Here is a tiny trained network, its code and every weight. The questions are about switching its units off for an input and a class, where a switched-off unit gives its printed mean instead of its output.

import numpy as np


def w(rows, s, z=0):
    codes = np.array(rows[::2]) - 128.0
    scale = np.full(codes.shape[1], s)
    scale[-1] = z or s
    return codes * scale


def norm(h):
    return h / np.sqrt((h * h).mean(-1, keepdims=True) + 1e-5)


def f(y):
    return np.maximum(y, 0)


def log_softmax(a):
    a = a - a.max(-1, keepdims=True)
    return a - np.log(np.exp(a).sum(-1, keepdims=True))


def net(x, mask):
    res = np.array(x, float).reshape(1, 4) / 4 @ E
    u = 0
    for l in range(2):
        y = f(norm(res) @ A[l][:, :-1].T + A[l][:, -1])
        res = res + np.where(mask[u : u + 10], y, B[l][:, -1]) @ B[l][:, :-1]
        u += 10
    return log_softmax(norm(res)[-1] @ U[:, :-1].T + U[:, -1])


A, B = {}, {}
E = w([
[176,140,101,142,218,142,255,142,75,101,120,91],'x0',
[103,102,102,113,145,20,139,76,170,146,65,115],'x1',
[64,67,137,82,221,144,98,186,100,223,138,57],'x2',
[149,104,180,180,240,185,116,125,230,114,64,160],'x3',
],0.0016)
A[0] = w([
[118,139,209,161,100,203,60,172,94,148,203,154,41],'0.n1',
[164,202,115,134,184,214,154,124,73,128,200,146,89],'0.n2',
[74,105,118,109,173,148,207,133,110,122,137,81,143],'0.n3',
[137,42,152,84,78,145,5,146,171,183,106,97,133],'0.n4',
[148,126,80,125,157,136,169,103,103,126,130,114,252],'0.n5',
[117,53,152,144,154,40,137,76,219,166,65,109,123],'0.n6',
[149,160,97,56,111,188,112,138,66,141,139,146,73],'0.n7',
[80,165,137,90,151,106,141,113,166,172,146,54,159],'0.n8',
[110,185,158,121,29,121,66,100,160,151,129,125,78],'0.n9',
[115,55,235,82,189,156,139,195,171,156,103,119,58],'0.n10',
],0.0024,0.0011)
B[0] = w([
[182,5,190,133,35,39,209,103,196,150,163,73,212],'0.n1',
[161,39,152,156,38,87,180,127,196,198,147,121,215],'0.n2',
[141,195,61,6,74,206,95,139,215,101,164,196,208],'0.n3',
[88,190,90,20,198,213,222,113,180,100,123,206,251],'0.n4',
[41,157,140,39,114,93,75,147,234,154,104,230,212],'0.n5',
[193,36,232,139,62,143,160,116,122,120,243,101,246],'0.n6',
[136,71,195,196,134,102,177,109,176,147,58,81,182],'0.n7',
[183,215,87,163,120,112,81,76,134,88,157,87,195],'0.n8',
[58,153,126,80,171,200,221,71,146,112,136,200,220],'0.n9',
[110,180,23,208,36,102,76,101,30,111,160,129,223],'0.n10',
],0.0019,0.0023)
A[1] = w([
[151,115,167,191,154,190,134,162,129,130,137,129,121],'1.n1',
[146,80,172,139,179,138,149,67,153,119,95,162,192],'1.n2',
[131,113,93,162,89,86,143,144,160,156,111,157,103],'1.n3',
[138,115,116,176,177,149,32,155,170,99,89,138,103],'1.n4',
[67,59,132,90,193,151,84,158,97,196,122,66,156],'1.n5',
[197,138,84,112,169,128,230,153,92,106,101,108,73],'1.n6',
[151,154,113,112,99,151,161,74,146,95,168,154,250],'1.n7',
[165,199,154,187,117,101,115,100,135,50,84,172,50],'1.n8',
[113,110,114,105,137,42,139,73,135,135,96,106,78],'1.n9',
[97,136,106,75,53,110,157,144,4,146,167,105,193],'1.n10',
],0.0037,0.0011)
B[1] = w([
[110,120,181,125,108,3,129,104,108,118,89,102,171],'1.n1',
[104,172,139,118,81,104,144,177,40,135,101,145,207],'1.n2',
[152,166,102,140,221,211,98,167,105,172,139,95,163],'1.n3',
[117,165,137,88,115,60,166,128,50,124,89,145,164],'1.n4',
[199,154,48,190,104,153,128,83,138,66,153,118,199],'1.n5',
[20,107,157,55,26,175,19,60,198,151,168,210,183],'1.n6',
[131,95,87,104,204,124,138,196,126,172,119,79,254],'1.n7',
[127,116,43,153,170,150,60,69,104,133,193,33,185],'1.n8',
[188,76,250,199,49,227,172,223,130,123,177,121,173],'1.n9',
[133,147,177,183,197,92,105,104,123,92,39,161,247],'1.n10',
],0.0032,0.0041)
U = w([
[177,161,3,196,151,163,66,54,123,86,178,63,186],'0',
[11,146,127,15,97,181,114,101,202,146,143,243,166],'1',
[99,179,208,167,154,29,112,117,32,102,2,163,137],'2',
[180,26,234,173,40,130,188,159,167,141,180,100,112],'3',
[124,129,91,91,221,125,161,230,118,196,114,86,4],'4',
],0.0082,0.0017)

Each question gives the input, the list of numbers given to net, and the class t.
The units are the neurons (one row each of A and B). Each row of codes is followed by its name. A weight is (code - 128) times the scale printed after its matrix; where a second scale follows, it is the last column's (A, B and U).
mask holds one flag per neuron, layer by layer. A switched-off neuron (its flag False) gives its mean, the last column of its row in B, instead of its output. The means were averaged over made-up inputs and are rounded, as every weight is.
A unit's drop is (log p(t) with every unit on - log p(t) with that unit switched off) / (log p(t) with every unit on - log p(t) with every unit switched off).
The circuit of an input: a set's keep is (log p(t) with only the set's units on - log p(t) with every unit switched off) / (log p(t) with every unit on - log p(t) with every unit switched off). Starting from the 12 units with the biggest drops (on a tie, the unit counted first), units are removed one at a time, each time the one whose removal leaves the highest keep (on an exact tie, the one counted first), for as long as the keep stays at least 0.8.
circuit, biggest first: the units of the circuit, biggest drop first
unit that matters most: the unit with the biggest drop
top k neurons: the k neurons with the biggest drops, biggest first
top k neurons in layer l: the k neurons of layer l with the biggest drops, biggest first
input [-2,6,5,-2], class 3: top 2 neurons in layer 1 : 1.n9, 1.n8
input [-1,1,3,-7], class 2: circuit, biggest first : 1.n10
input [-6,-7,3,-3], class 3: top 2 neurons : 0.n1, 1.n6
input [-3,7,-5,5], class 3: top 2 neurons : 0.n6, 1.n10
input [6,-4,5,1], class 1: top 3 neurons : 1.n6, 0.n3, 1.n8
input [1,-3,-7,8], class 2: circuit, biggest first : 1.n1, 1.n2
input [-2,-5,4,5], class 2: top 3 neurons : 1.n1, 0.n6, 1.n4
input [0,-8,7,-5], class 3: top 4 neurons : 0.n1, 0.n2, 1.n8, 0.n7
input [-1,-7,2,8], class 2: circuit, biggest first : 1.n1, 1.n4
input [-7,0,3,-8], class 2: top 2 neurons in layer 1 : 1.n10, 1.n6
input [7,-7,-3,-1], class 1: top 3 neurons : 1.n6, 0.n6, 1.n9
input [-7,-3,-8,3], class 0: top 3 neurons : 1.n8, 1.n6, 0.n5
input [5,7,-5,-5], class 3: top 2 neurons : 1.n9, 0.n4
input [5,0,8,4], class 0: unit that matters most : 1.n5
input [5,-8,5,-4], class 3: top 2 neurons in layer 0 : 0.n2, 0.n4
input [7,2,8,-8], class 0: circuit, biggest first : 1.n5, 1.n7
input [-6,-7,4,7], class 2: top 4 neurons in layer 0 : 0.n3, 0.n6, 0.n5, 0.n10
input [7,7,-2,3], class 1: top 2 neurons : 1.n6, 0.n1
input [6,-1,0,7], class 2: top 3 neurons : 1.n1, 0.n4, 1.n2
input [-7,-3,7,-4], class 0: circuit, biggest first : 1.n5
input [-7,8,3,0], class 3: top 3 neurons in layer 0 : 0.n6, 0.n3, 0.n5
input [-6,-3,-7,5], class 0: top 3 neurons in layer 1 : 1.n8, 1.n6, 1.n10
input [8,-1,6,-8], class 1: top 2 neurons : 1.n6, 0.n3
input [1,4,-5,-1], class 0: top 2 neurons : 1.n8, 0.n1
input [-8,5,8,4], class 0: top 2 neurons in layer 0 : 0.n10, 0.n5
input [-7,-2,7,-3], class 0: top 2 neurons in layer 1 : 1.n5, 1.n6
input [-4,-5,-8,-6], class 0: unit that matters most : 1.n8
input [6,6,-1,5], class 1: top 2 neurons in layer 1 : 1.n6, 1.n10
input [-1,4,1,-6], class 2: top 2 neurons : 1.n10, 0.n1
input [8,7,6,-2], class 1: top 2 neurons in layer 1 : 1.n6, 1.n8
